Here is a tiny trained network, its code and every weight. The questions are about switching its units off for an input and a target symbol, where a switched-off unit gives its printed mean instead of its output.

import numpy as np


def w(rows, s, z=0):
    codes = np.array(rows[::2]) - 128.0
    scale = np.full(codes.shape[1], s)
    scale[-1] = z or s
    return codes * scale


def f(y):
    return np.maximum(y, 0)


def softmax(a):
    e = np.exp(a - a.max(-1, keepdims=True))
    return e / e.sum(-1, keepdims=True)


def log_softmax(a):
    a = a - a.max(-1, keepdims=True)
    return a - np.log(np.exp(a).sum(-1, keepdims=True))


def net(x, mask):
    ids = ['αβγεζηθλμξπστφψω'.index(c) for c in x.split()]
    T = len(ids)
    res = E[ids] + P[:T]
    r = res
    for j in range(2):
        rows = slice(2 * j, 2 * j + 2)
        q, k, v = (r @ M[0][rows].T for M in (Q, K, V))
        z = softmax(np.where(np.tri(T) > 0, q @ k.T / 2**0.5, -1e9)) @ v
        o = O[0][rows]
        res = res + np.where(mask[j], z, o[:, -1]) @ o[:, :-1]
    y = f(res @ A[0][:, :-1].T + A[0][:, -1])
    res = res + np.where(mask[2:14], y, B[0][:, -1]) @ B[0][:, :-1]
    return log_softmax(res[-1] @ U[:, :-1].T + U[:, -1])


Q, K, V, O, A, B = {}, {}, {}, {}, {}, {}
E = w([
[69,150,114],'α',
[189,206,127],'β',
[116,90,128],'γ',
[254,200,152],'ε',
[234,209,130],'ζ',
[82,78,198],'η',
[116,172,125],'θ',
[169,176,103],'λ',
[197,148,154],'μ',
[149,165,112],'ξ',
[104,46,213],'π',
[42,110,193],'σ',
[33,191,35],'τ',
[87,119,142],'φ',
[10,118,134],'ψ',
[129,196,51],'ω',
],0.016)
P = w([
[106,57,79],'0',
[105,241,164],'1',
[104,246,187],'2',
[127,215,169],'3',
[206,64,87],'4',
[184,58,71],'5',
[117,96,91],'6',
[1,137,153],'7',
[88,141,147],'8',
[162,125,138],'9',
[225,116,125],'10',
],0.0086)
Q[0] = w([
[90,251,209],'h1',
[208,163,69],'h1',
[177,115,211],'h2',
[160,255,143],'h2',
],0.0093)
K[0] = w([
[153,2,70],'h1',
[101,104,175],'h1',
[14,151,136],'h2',
[129,135,2],'h2',
],0.009)
V[0] = w([
[140,159,6],'h1',
[65,120,120],'h1',
[107,126,92],'h2',
[173,64,196],'h2',
],0.018)
O[0] = w([
[228,101,62,172],'h1',
[89,8,149,174],'h1',
[95,131,71,154],'h2',
[169,104,180,2],'h2',
],0.016,0.0074)
A[0] = w([
[130,155,141,65],'n1',
[199,49,90,137],'n2',
[152,192,156,3],'n3',
[156,102,94,120],'n4',
[221,1,208,182],'n5',
[108,117,184,137],'n6',
[121,107,64,101],'n7',
[209,29,113,47],'n8',
[66,24,40,194],'n9',
[26,135,78,87],'n10',
[152,247,145,167],'n11',
[51,156,181,178],'n12',
],0.0098,0.0074)
B[0] = w([
[142,76,150,129],'n1',
[3,138,181,187],'n2',
[167,103,198,133],'n3',
[59,101,106,161],'n4',
[84,215,125,175],'n5',
[155,140,68,151],'n6',
[115,126,188,178],'n7',
[158,177,81,166],'n8',
[149,106,178,252],'n9',
[153,94,193,205],'n10',
[186,56,106,169],'n11',
[211,169,107,192],'n12',
],0.0062,0.018)
U = w([
[198,154,98,24],'α',
[186,98,98,90],'β',
[49,79,77,6],'γ',
[236,1,182,69],'ε',
[218,167,118,52],'ζ',
[155,136,241,113],'η',
[164,46,127,166],'θ',
[165,136,88,168],'λ',
[177,141,146,158],'μ',
[160,155,71,162],'ξ',
[142,249,213,95],'π',
[134,222,194,90],'σ',
[32,179,27,140],'τ',
[177,211,150,209],'φ',
[141,98,161,253],'ψ',
[111,248,64,216],'ω',
],0.0077,0.0049)

Each question gives the input, a string of symbols that net reads in full, and the target symbol t.
The units are the heads (2 rows each of Q, K, V and O) and the neurons (one row each of A and B). Each row of codes is followed by its name. A weight is (code - 128) times the scale printed after its matrix; where a second scale follows, it is the last column's (O, A, B and U).
mask holds one flag per unit, heads first, then neurons. A switched-off unit (its flag False) gives its mean, the last column of its rows in O or B, instead of its output. The means were averaged over made-up inputs and are rounded, as every weight is.
A unit's drop is (log p(t) with every unit on - log p(t) with that unit switched off) / (log p(t) with every unit on - log p(t) with every unit switched off).
The circuit of an input: a set's keep is (log p(t) with only the set's units on - log p(t) with every unit switched off) / (log p(t) with every unit on - log p(t) with every unit switched off). Starting from the 12 units with the biggest drops (on a tie, the unit counted first), units are removed one at a time, each time the one whose removal leaves the highest keep (on an exact tie, the one counted first), for as long as the keep stays at least 0.8.
units of the circuit, in order: the units of the circuit, biggest drop first
top k neurons: the k neurons with the biggest drops, biggest first
which heads matter: for each layer, one digit per head in row order, 1 if its drop is at least 0.15 and else 0, layers parted by /
drop of u: that unit's drop, to one decimal
input ω ξ ω, target τ: units of the circuit, in order -> n2, h1, h2, n4
input η β λ τ, target π: which heads matter -> 10
input η π ξ α, target π: units of the circuit, in order -> h1, n12
input ω ψ ω μ, target τ: which heads matter -> 11
input β θ ξ τ τ ε, target τ: units of the circuit, in order -> h2
input τ ψ φ, target γ: units of the circuit, in order -> h1, n2, h2
input σ ψ ε φ, target η: which heads matter -> 10
input τ π ψ, target γ: units of the circuit, in order -> h1, n2, h2
input λ ω τ τ τ γ β τ γ, target τ: top 2 neurons -> n2, n8
input η β ω, target π: top 2 neurons -> n10, n12
input ω ε λ φ, target τ: which heads matter -> 10
input ψ β ε ω, target ε: units of the circuit, in order -> h1, n9
input τ ψ λ, target γ: units of the circuit, in order -> h1, h2, n2, n9
input π π η, target π: units of the circuit, in order -> n12, h1
input ψ η ω φ, target ε: units of the circuit, in order -> h1, n9, n2
input ζ ε α ζ, target ζ: which heads matter -> 10
input ψ η φ, target ε: which heads matter -> 10
input τ φ α, target γ: units of the circuit, in order -> h1, n2, h2, n9
input σ η γ τ, target η: units of the circuit, in order -> n10, h1
input ω μ π, target ω: top 2 neurons -> n5, n8
input ζ β λ τ θ ξ ω ζ ζ, target ω: top neuron -> n9
input λ π η φ μ μ, target π: units of the circuit, in order -> h1
input τ ω β ψ, target γ: units of the circuit, in order -> h1, n2, n4
input τ ω π ξ φ σ γ μ ζ ζ π, target π: top 2 neurons -> n5, n2
input ω γ σ, target τ: top 4 neurons -> n2, n4, n10, n12
input τ λ τ α, target γ: top 4 neurons -> n2, n4, n9, n12
input ω θ ε, target ω: top 3 neurons -> n2, n8, n10
input μ θ λ η π η, target π: top neuron -> n5
input ε ζ β, target ζ: drop of n3 -> 0.0
